Below are the code and all the weights of a small trained network. Each question names an input and a class and asks about switching units off, where a switched-off unit gives its printed mean instead of its output.

import numpy as np


def w(rows, s, z=0):
    codes = np.array(rows[::2]) - 128.0
    scale = np.full(codes.shape[1], s)
    scale[-1] = z or s
    return codes * scale


def f(y):
    return y / 2 * (1 + np.tanh(0.7978845608 * (y + 0.044715 * y**3)))


def log_softmax(a):
    a = a - a.max(-1, keepdims=True)
    return a - np.log(np.exp(a).sum(-1, keepdims=True))


def net(x, mask):
    res = np.array(x, float).reshape(1, 6) / 4 @ E
    y = f(res @ A[0][:, :-1].T + A[0][:, -1])
    res = res + np.where(mask, y, B[0][:, -1]) @ B[0][:, :-1]
    return log_softmax(res[-1] @ U[:, :-1].T + U[:, -1])


A, B = {}, {}
E = w([
[103,157,141,117,102],'x0',
[135,125,139,125,128],'x1',
[145,76,148,226,47],'x2',
[69,2,134,35,72],'x3',
[139,128,169,115,116],'x4',
[224,179,23,39,64],'x5',
],0.0066)
A[0] = w([
[151,173,143,145,138,77],'n1',
[232,157,125,62,132,108],'n2',
[114,114,177,160,186,4],'n3',
[127,32,141,104,91,100],'n4',
[75,216,113,116,202,145],'n5',
[74,99,186,152,138,200],'n6',
[168,222,157,192,195,109],'n7',
[106,138,162,140,130,100],'n8',
[141,216,192,138,109,126],'n9',
[104,77,154,57,117,108],'n10',
[40,130,179,168,160,115],'n11',
[151,182,108,93,81,82],'n12',
[144,181,144,153,143,20],'n13',
[209,153,28,193,142,210],'n14',
[134,180,133,147,142,116],'n15',
[203,120,79,132,50,101],'n16',
[199,148,157,137,183,128],'n17',
[187,178,119,240,113,76],'n18',
[188,173,85,110,69,73],'n19',
[67,123,194,137,181,86],'n20',
[78,38,125,76,95,107],'n21',
[61,126,101,223,85,156],'n22',
[208,226,186,125,189,134],'n23',
[40,60,76,49,161,160],'n24',
[159,145,112,152,193,166],'n25',
[120,146,142,163,31,161],'n26',
[144,131,164,149,76,147],'n27',
[30,125,181,161,215,88],'n28',
[83,189,146,12,250,130],'n29',
],0.011,0.0029)
B[0] = w([
[81,159,112,146,131,152],'n1',
[111,91,90,91,136,197],'n2',
[80,136,77,98,140,169],'n3',
[81,154,167,165,123,194],'n4',
[163,122,158,178,101,203],'n5',
[173,153,102,101,146,211],'n6',
[73,155,92,153,90,253],'n7',
[137,95,85,104,149,142],'n8',
[115,136,127,152,124,179],'n9',
[68,172,119,188,116,191],'n10',
[117,115,113,107,205,217],'n11',
[96,113,99,100,179,168],'n12',
[54,145,100,132,123,152],'n13',
[119,121,156,156,148,231],'n14',
[113,127,111,113,83,161],'n15',
[166,71,85,96,183,197],'n16',
[86,129,116,157,112,173],'n17',
[107,127,128,157,98,228],'n18',
[90,114,89,81,182,192],'n19',
[98,106,104,88,133,201],'n20',
[73,170,131,144,68,220],'n21',
[190,120,181,97,164,196],'n22',
[119,144,134,137,97,232],'n23',
[122,180,131,191,66,227],'n24',
[112,152,141,151,85,178],'n25',
[160,97,223,123,146,175],'n26',
[172,92,161,137,115,152],'n27',
[112,102,77,108,196,240],'n28',
[254,90,201,187,164,245],'n29',
],0.008,0.0076)
U = w([
[60,183,103,222,6,43],'0',
[116,89,47,2,255,43],'1',
[248,84,202,199,120,254],'2',
],0.0072,0.0031)

Each question gives the input, the list of numbers given to net, and the class t.
The units are the neurons (one row each of A and B). Each row of codes is followed by its name. A weight is (code - 128) times the scale printed after its matrix; where a second scale follows, it is the last column's (A, B and U).
mask holds one flag per neuron, in row order. A switched-off neuron (its flag False) gives its mean, the last column of its row in B, instead of its output. The means were averaged over made-up inputs and are rounded, as every weight is.
A unit's drop is (log p(t) with every unit on - log p(t) with that unit switched off) / (log p(t) with every unit on - log p(t) with every unit switched off).
The circuit of an input: a set's keep is (log p(t) with only the set's units on - log p(t) with every unit switched off) / (log p(t) with every unit on - log p(t) with every unit switched off). Starting from the 12 units with the biggest drops (on a tie, the unit counted first), units are removed one at a time, each time the one whose removal leaves the highest keep (on an exact tie, the one counted first), for as long as the keep stays at least 0.8.
units of the circuit, in order: the units of the circuit, biggest drop first
top k neurons: the k neurons with the biggest drops, biggest first
drop when u is switched off: that unit's drop, to one decimal
input [7,-1,-5,6,7,-4], class 0: units of the circuit, in order => (n24)
input [7,1,6,3,-5,4], class 2: units of the circuit, in order => (n26; n7)
input [8,-2,-4,8,2,8], class 0: top 2 neurons => (n24; n21)
input [7,-1,8,7,-5,-5], class 2: top 4 neurons => (n22; n26; n7; n6)
input [-8,-4,-5,3,-7,2], class 2: top 2 neurons => (n29; n7)
input [8,5,-5,-5,-4,-8], class 1: top 2 neurons => (n28; n11)
input [-8,-5,0,6,-3,-8], class 1: top 3 neurons => (n28; n11; n6)
input [4,-1,5,-7,8,8], class 1: top 2 neurons => (n16; n19)
input [-8,8,-5,6,3,-3], class 0: top 3 neurons => (n24; n21; n10)
input [-6,-5,3,-3,-4,4], class 1: drop when n10 is switched off => 0.1
input [-2,-4,-4,3,-4,3], class 2: drop when n4 is switched off => 0.0
input [7,4,-7,-1,8,5], class 2: drop when n3 is switched off => 0.1
input [4,-6,-4,-1,0,1], class 2: drop when n29 is switched off => 0.2
input [2,-5,-8,0,-6,-4], class 2: units of the circuit, in order => (n29)
